[[ 24.5 -74.4]
 [-10.4  42.5]
 [ 16.4 -46.2]]
:
[24.5 42.5]

[[ 70.1  -4.8]
 [  6.8 -27.4]
 [ 28.1 -32.2]]
:
[ 70.1 -27.4]

[[ 11.7 -40.7]
 [-56.2  73.3]
 [-67.1 -82.5]
 [-63.2  74.8]]
:
[11.7 73.3]

[[-56.2 -60.9 -57.6  50.8]
 [-27.1 -33.4 -32.4  30.5]
 [ 18.4   2.0   0.4  11.8]
 [-53.6 -50.8 -44.8  35.0]
 [ 17.0   6.7   9.8   1.2]]
:
[-56.2 -33.4   0.4  35.0]

[[63.6  5.4 66.2]
 [24.4 -5.5 25.3]
 [11.3 -9.3 11.6]]
:
[63.6 -5.5 11.6]

[[-46.1 -41.6]
 [-41.1 -63.4]
 [-14.3  -3.0]
 [ 13.4 -47.3]]
:
[-46.1 -63.4]

[[34.4 76.3]
 [15.8 38.6]]
:
[34.4 38.6]
---
[[ 25.3  -0.2 -14.4 -26.9]
 [-33.3   2.8   5.9  24.0]
 [ 16.3   1.2 -24.5  -3.8]
 [-17.4  -1.6  25.1   6.6]
 [  6.0   2.6 -36.8  19.0]
 [ 40.5  -2.7  16.2 -76.8]]
:
[[-26.9  25.3  -0.2 -14.4]
 [ 24.0 -33.3   2.8   5.9]
 [ -3.8  16.3   1.2 -24.5]
 [  6.6 -17.4  -1.6  25.1]
 [ 19.0   6.0   2.6 -36.8]
 [-76.8  40.5  -2.7  16.2]]

[[-10.3  -7.5 -54.6 -58.1]
 [  6.8 -63.7  16.3  26.9]
 [  5.2 -49.4 -25.0 -18.3]
 [ 72.0  -9.7  32.7 -30.9]
 [-47.6 -19.4   0.0  62.1]
 [ 46.7  68.2 -16.3 -46.2]
 [ 56.9  26.3 -45.9 -19.2]
 [  4.6  57.8 -66.9  16.0]
 [-69.2  44.5  -5.5 -49.0]]
:
[[-58.1 -10.3  -7.5 -54.6]
 [ 26.9   6.8 -63.7  16.3]
 [-18.3   5.2 -49.4 -25.0]
 [-30.9  72.0  -9.7  32.7]
 [ 62.1 -47.6 -19.4   0.0]
 [-46.2  46.7  68.2 -16.3]
 [-19.2  56.9  26.3 -45.9]
 [ 16.0   4.6  57.8 -66.9]
 [-49.0 -69.2  44.5  -5.5]]

[[ 34.9 -38.5  23.1  56.2  53.6 -51.7 -64.0]
 [-54.4   7.6  24.3 -45.5 -41.0  56.7  38.5]]
:
[[-64.0  34.9 -38.5  23.1  56.2  53.6 -51.7]
 [ 38.5 -54.4   7.6  24.3 -45.5 -41.0  56.7]]

[[ 10.4  12.2 -18.6   8.4  11.2 -30.7  22.6   6.0   9.6 -53.0  19.9 -14.8
  -30.0  46.0  46.8  -3.5]
 [ -8.2  12.2 -37.2   8.4  11.2 -21.0  -8.5   6.0   9.6  23.4  19.9   8.5
  -30.0 -47.1 -24.1   9.6]
 [ 10.4  12.2   3.8   8.4  11.2  -1.1  22.6   6.0   9.6  82.6  -0.5  -5.9
   10.7  -6.0  -3.8  -3.5]
 [ 10.4  12.2 -37.2   8.4  11.2 -30.7  55.2   6.0   9.6  23.4  19.9  -5.9
  -10.1  46.0  46.8 -25.0]
 [ 10.4  12.2 -37.2   8.4  11.2 -30.7  22.6   6.0   9.6 -39.4  19.9  -5.9
  -30.0  46.0  46.8  -3.5]
 [  7.6  12.2 -37.2   8.4  12.8 -30.7  23.3   6.0   9.6  29.0  19.9  21.5
  -30.0   8.1  30.1  -3.5]]
:
[[ -3.5  10.4  12.2 -18.6   8.4  11.2 -30.7  22.6   6.0   9.6 -53.0  19.9
  -14.8 -30.0  46.0  46.8]
 [  9.6  -8.2  12.2 -37.2   8.4  11.2 -21.0  -8.5   6.0   9.6  23.4  19.9
    8.5 -30.0 -47.1 -24.1]
 [ -3.5  10.4  12.2   3.8   8.4  11.2  -1.1  22.6   6.0   9.6  82.6  -0.5
   -5.9  10.7  -6.0  -3.8]
 [-25.0  10.4  12.2 -37.2   8.4  11.2 -30.7  55.2   6.0   9.6  23.4  19.9
   -5.9 -10.1  46.0  46.8]
 [ -3.5  10.4  12.2 -37.2   8.4  11.2 -30.7  22.6   6.0   9.6 -39.4  19.9
   -5.9 -30.0  46.0  46.8]
 [ -3.5   7.6  12.2 -37.2   8.4  12.8 -30.7  23.3   6.0   9.6  29.0  19.9
   21.5 -30.0   8.1  30.1]]

[[-28.8 -37.9  63.2  59.0]
 [  1.0  -0.9  -2.8  26.7]]
:
[[ 59.0 -28.8 -37.9  63.2]
 [ 26.7   1.0  -0.9  -2.8]]

[[-15.7 -24.0 -14.6  -2.7  10.9 -35.9 -12.4  10.2   0.5  29.8 -18.6]
 [-59.7  26.8 -17.1  40.0 -24.2 -15.7  61.7  36.7  45.3  15.0  68.9]
 [-14.2 -36.1  -7.6   0.1 -11.1 -52.4   9.4  14.2  32.9  49.0 -52.7]
 [ -0.3   0.4   0.1   0.1   0.3  -0.4   0.1   0.1  -0.4   0.3   0.3]
 [-17.3   3.9  26.9   3.5 -63.1   7.5 -37.7 -17.9  -6.3  29.4   9.5]
 [ -3.7 -30.8  -2.4   2.3 -11.0 -26.6  13.7   2.7  31.8  20.8 -52.2]
 [-14.0 -35.8  -7.9  -0.3 -11.1 -52.9   9.8  13.9  33.3  48.8 -52.9]]
:
[[-18.6 -15.7 -24.0 -14.6  -2.7  10.9 -35.9 -12.4  10.2   0.5  29.8]
 [ 68.9 -59.7  26.8 -17.1  40.0 -24.2 -15.7  61.7  36.7  45.3  15.0]
 [-52.7 -14.2 -36.1  -7.6   0.1 -11.1 -52.4   9.4  14.2  32.9  49.0]
 [  0.3  -0.3   0.4   0.1   0.1   0.3  -0.4   0.1   0.1  -0.4   0.3]
 [  9.5 -17.3   3.9  26.9   3.5 -63.1   7.5 -37.7 -17.9  -6.3  29.4]
 [-52.2  -3.7 -30.8  -2.4   2.3 -11.0 -26.6  13.7   2.7  31.8  20.8]
 [-52.9 -14.0 -35.8  -7.9  -0.3 -11.1 -52.9   9.8  13.9  33.3  48.8]]

[[-18.3  23.2 -17.9 -16.7  72.1  17.4]
 [-71.4  13.1  -2.5  34.6  18.8  83.9]
 [ -6.2 -47.8 -20.6 -24.9  27.5 -30.6]]
:
[[ 17.4 -18.3  23.2 -17.9 -16.7  72.1]
 [ 83.9 -71.4  13.1  -2.5  34.6  18.8]
 [-30.6  -6.2 -47.8 -20.6 -24.9  27.5]]

[[-23.1 -34.6  -7.2 -25.7]
 [-27.6  55.1   8.1 -12.1]
 [-44.2  23.2 -62.5   5.1]
 [ 17.4  -0.4 -30.5 -15.0]]
:
[[-25.7 -23.1 -34.6  -7.2]
 [-12.1 -27.6  55.1   8.1]
 [  5.1 -44.2  23.2 -62.5]
 [-15.0  17.4  -0.4 -30.5]]

[[ 77.9 -51.6 -51.3 -41.2   3.2  62.5  32.1]
 [-28.1  25.5  18.3  13.1  -2.3 -10.8 -25.6]
 [ -6.3 -15.4  38.3  44.7 -81.8   3.3  27.0]
 [-34.1  27.5  33.5  30.4 -15.1 -15.0 -13.5]
 [ -7.2  -5.4  27.1  33.3 -51.2   4.9  18.9]
 [-32.1  21.4  32.4  32.8 -12.2 -15.3 -13.2]
 [ 57.1 -23.2 -56.8 -49.6  23.7  21.6  12.6]
 [-19.4  30.5  -4.7  -7.1  48.5 -21.6 -38.3]
 [ 53.4 -21.9 -56.0 -48.4  20.1  28.3  11.2]
 [ 60.2 -27.1 -52.8 -46.2  18.3  25.7  16.3]]
:
[[ 32.1  77.9 -51.6 -51.3 -41.2   3.2  62.5]
 [-25.6 -28.1  25.5  18.3  13.1  -2.3 -10.8]
 [ 27.0  -6.3 -15.4  38.3  44.7 -81.8   3.3]
 [-13.5 -34.1  27.5  33.5  30.4 -15.1 -15.0]
 [ 18.9  -7.2  -5.4  27.1  33.3 -51.2   4.9]
 [-13.2 -32.1  21.4  32.4  32.8 -12.2 -15.3]
 [ 12.6  57.1 -23.2 -56.8 -49.6  23.7  21.6]
 [-38.3 -19.4  30.5  -4.7  -7.1  48.5 -21.6]
 [ 11.2  53.4 -21.9 -56.0 -48.4  20.1  28.3]
 [ 16.3  60.2 -27.1 -52.8 -46.2  18.3  25.7]]
